Below are the code and all the weights of a small trained network. Each question names an input and a target symbol and asks about switching units off, where a switched-off unit gives its printed mean instead of its output.

import numpy as np


def w(rows, s, z=0):
    codes = np.array(rows[::2]) - 128.0
    scale = np.full(codes.shape[1], s)
    scale[-1] = z or s
    return codes * scale


def norm(h):
    return h / np.sqrt((h * h).mean(-1, keepdims=True) + 1e-5)


def f(y):
    return np.maximum(y, 0)


def softmax(a):
    e = np.exp(a - a.max(-1, keepdims=True))
    return e / e.sum(-1, keepdims=True)


def log_softmax(a):
    a = a - a.max(-1, keepdims=True)
    return a - np.log(np.exp(a).sum(-1, keepdims=True))


def net(x, mask):
    ids = ['αβγδεζηλμξπστψω'.index(c) for c in x.split()]
    T = len(ids)
    res = E[ids] + P[:T]
    u = 0
    for l in range(2):
        r = norm(res)
        for j in range(2):
            rows = slice(3 * j, 3 * j + 3)
            q, k, v = (r @ M[l][rows].T for M in (Q, K, V))
            z = softmax(np.where(np.tri(T) > 0, q @ k.T / 3**0.5, -1e9)) @ v
            o = O[l][rows]
            res = res + np.where(mask[u + j], z, o[:, -1]) @ o[:, :-1]
        u += 2
        y = f(norm(res) @ A[l][:, :-1].T + A[l][:, -1])
        res = res + np.where(mask[u : u + 8], y, B[l][:, -1]) @ B[l][:, :-1]
        u += 8
    return log_softmax(norm(res)[-1] @ U[:, :-1].T + U[:, -1])


Q, K, V, O, A, B = {}, {}, {}, {}, {}, {}
E = w([
[225,207,254],'α',
[157,241,209],'β',
[120,157,6],'γ',
[56,107,57],'δ',
[123,92,140],'ε',
[102,125,104],'ζ',
[104,84,78],'η',
[167,178,119],'λ',
[101,175,162],'μ',
[139,159,43],'ξ',
[215,173,188],'π',
[73,105,158],'σ',
[142,155,38],'τ',
[73,29,105],'ψ',
[79,121,126],'ω',
],0.012)
P = w([
[253,100,68],'0',
[22,103,176],'1',
[93,82,168],'2',
[84,144,97],'3',
[81,138,40],'4',
[35,161,92],'5',
[101,79,143],'6',
[138,113,112],'7',
[120,81,205],'8',
[108,73,156],'9',
[65,103,96],'10',
[70,133,69],'11',
[101,123,69],'12',
[55,83,167],'13',
],0.0048)
Q[0] = w([
[135,229,123],'L0H1',
[98,111,95],'L0H1',
[151,213,147],'L0H1',
[212,67,92],'L0H2',
[5,32,113],'L0H2',
[129,134,116],'L0H2',
],0.015)
K[0] = w([
[164,80,113],'L0H1',
[89,124,132],'L0H1',
[178,109,115],'L0H1',
[80,129,73],'L0H2',
[252,89,86],'L0H2',
[112,131,75],'L0H2',
],0.018)
V[0] = w([
[136,148,221],'L0H1',
[90,171,137],'L0H1',
[186,66,115],'L0H1',
[70,135,136],'L0H2',
[255,105,112],'L0H2',
[131,180,121],'L0H2',
],0.0065)
O[0] = w([
[90,192,39,122],'L0H1',
[82,118,120,209],'L0H1',
[194,145,135,2],'L0H1',
[142,183,106,117],'L0H2',
[112,1,172,148],'L0H2',
[77,145,140,153],'L0H2',
],0.0064,0.00094)
A[0] = w([
[158,243,30,170],'L0N1',
[77,73,211,96],'L0N2',
[104,35,55,129],'L0N3',
[168,253,222,192],'L0N4',
[231,153,208,127],'L0N5',
[43,231,221,122],'L0N6',
[27,204,8,254],'L0N7',
[163,135,226,90],'L0N8',
],0.0066,0.0017)
B[0] = w([
[41,83,149,228],'L0N1',
[189,149,180,226],'L0N2',
[54,171,124,232],'L0N3',
[50,46,149,255],'L0N4',
[126,221,92,197],'L0N5',
[162,1,86,224],'L0N6',
[188,116,219,245],'L0N7',
[92,135,150,165],'L0N8',
],0.012,0.0045)
Q[1] = w([
[50,92,175],'L1H1',
[185,229,8],'L1H1',
[111,199,62],'L1H1',
[141,141,69],'L1H2',
[34,67,233],'L1H2',
[144,184,58],'L1H2',
],0.017)
K[1] = w([
[220,154,71],'L1H1',
[38,109,255],'L1H1',
[131,119,174],'L1H1',
[114,96,177],'L1H2',
[254,146,25],'L1H2',
[101,80,188],'L1H2',
],0.016)
V[1] = w([
[164,62,253],'L1H1',
[76,167,77],'L1H1',
[163,35,10],'L1H1',
[16,138,197],'L1H2',
[146,17,127],'L1H2',
[222,188,177],'L1H2',
],0.015)
O[1] = w([
[165,19,203,52],'L1H1',
[141,177,63,135],'L1H1',
[86,249,241,225],'L1H1',
[249,94,66,3],'L1H2',
[145,129,232,115],'L1H2',
[61,45,121,189],'L1H2',
],0.014,0.0026)
A[1] = w([
[92,198,109,3],'L1N1',
[156,171,130,81],'L1N2',
[206,187,115,73],'L1N3',
[35,71,214,131],'L1N4',
[127,8,89,187],'L1N5',
[58,128,83,144],'L1N6',
[139,189,121,73],'L1N7',
[114,245,149,127],'L1N8',
],0.012,0.0022)
B[1] = w([
[166,52,146,169],'L1N1',
[149,94,107,148],'L1N2',
[168,69,168,161],'L1N3',
[48,58,132,254],'L1N4',
[144,248,94,241],'L1N5',
[140,222,170,218],'L1N6',
[166,163,82,151],'L1N7',
[236,177,83,207],'L1N8',
],0.016,0.0063)
U = w([
[113,120,151,253],'α',
[124,54,100,47],'β',
[172,221,150,66],'γ',
[137,157,179,159],'δ',
[185,60,76,146],'ε',
[110,214,162,50],'ζ',
[252,103,166,153],'η',
[125,128,136,190],'λ',
[34,137,136,77],'μ',
[91,102,126,14],'ξ',
[103,195,31,163],'π',
[207,185,118,82],'σ',
[118,211,151,42],'τ',
[120,156,167,171],'ψ',
[102,88,164,165],'ω',
],0.014,0.0037)

Each question gives the input, a string of symbols that net reads in full, and the target symbol t.
The units are the heads (3 rows each of Q, K, V and O) and the neurons (one row each of A and B). Each row of codes is followed by its name. A weight is (code - 128) times the scale printed after its matrix; where a second scale follows, it is the last column's (O, A, B and U).
mask holds one flag per unit, layer by layer, with each layer's heads first. A switched-off unit (its flag False) gives its mean, the last column of its rows in O or B, instead of its output. The means were averaged over made-up inputs and are rounded, as every weight is.
A unit's drop is (log p(t) with every unit on - log p(t) with that unit switched off) / (log p(t) with every unit on - log p(t) with every unit switched off).
The circuit of an input: a set's keep is (log p(t) with only the set's units on - log p(t) with every unit switched off) / (log p(t) with every unit on - log p(t) with every unit switched off). Starting from the 12 units with the biggest drops (on a tie, the unit counted first), units are removed one at a time, each time the one whose removal leaves the highest keep (on an exact tie, the one counted first), for as long as the keep stays at least 0.8.
circuit, biggest first: the units of the circuit, biggest drop first
k most important neurons: the k neurons with the biggest drops, biggest first
k most important neurons of layer l: the k neurons of layer l with the biggest drops, biggest first
heads that matter: for each layer, one digit per head in row order, 1 if its drop is at least 0.15 and else 0, layers parted by /
input λ ξ ψ λ σ λ α σ ε λ β β, target μ: heads that matter -> 11 / 00
input α λ τ, target ε: heads that matter -> 01 / 10
input σ σ β ζ ξ σ ψ μ μ σ ζ β α δ, target π: 4 most important neurons -> L0N1, L0N6, L0N7, L0N5
input α ω λ β σ σ π β ζ, target ε: circuit, biggest first -> L1H1
input σ η ω β σ β σ λ, target π: 3 most important neurons -> L0N1, L0N6, L0N4
input β α β α β ξ, target η: heads that matter -> 00 / 01
input α σ λ π ω γ ε γ β λ, target ε: circuit, biggest first -> L1H1, L0N5
input σ σ β α ε, target π: 2 most important neurons -> L0N6, L0N7
input β η σ β τ β δ, target η: circuit, biggest first -> L1H2, L0N7
input σ ζ σ σ ζ δ σ σ σ λ γ ω ζ, target π: 4 most important neurons -> L0N6, L0N7, L0N4, L0N5
input β β σ ξ σ σ α σ β β η, target η: 2 most important neurons of layer 0 -> L0N1, L0N4
input σ σ λ ω σ γ σ γ σ ψ, target π: circuit, biggest first -> L0N7, L0N5, L1H1, L0N2
input β ω ω σ γ ε σ β σ ψ ζ, target η: circuit, biggest first -> L1H2, L0N7
input λ γ β ψ γ σ α ω ζ ψ λ ζ α, target μ: heads that matter -> 11 / 01
input α β λ σ α σ ω α ξ α σ α, target ε: most important neuron of layer 0 -> L0N5
input σ ε π σ σ σ, target π: 4 most important neurons -> L0N6, L0N7, L0N5, L0N4
input α α ξ ω β γ β, target ε: 2 most important neurons -> L0N5, L0N7
input σ α σ γ ψ ω σ λ α σ, target π: circuit, biggest first -> L0N6, L1H1
input α α α β δ σ τ ζ ψ σ ω β, target ε: 3 most important neurons -> L0N7, L0N6, L0N5
input β η ζ α ω α, target η: circuit, biggest first -> L1H2
input σ σ σ μ λ β β β ψ ω ξ ζ μ, target π: 3 most important neurons -> L0N4, L0N6, L0N7
input β ε γ γ ζ ω σ π σ σ α δ ζ, target η: 2 most important neurons of layer 0 -> L0N4, L0N1
input α ζ β δ ψ, target ε: 3 most important neurons of layer 0 -> L0N6, L0N5, L0N1
input α η σ σ ζ γ σ ζ λ η ω α ω, target ε: 3 most important neurons -> L0N6, L0N7, L0N5
input α σ τ σ α η β σ γ ψ γ, target ε: 2 most important neurons -> L0N6, L0N5
input σ α α η ψ β ω σ ξ, target π: 2 most important neurons -> L0N4, L0N6
input σ η λ σ ω σ λ δ σ λ σ β ψ β, target π: 4 most important neurons -> L0N6, L0N7, L0N5, L0N4
input β δ λ ξ ω, target η: 2 most important neurons -> L0N1, L0N7
input λ λ τ σ β ε ξ ω ζ π, target μ: 2 most important neurons of layer 0 -> L0N4, L0N5
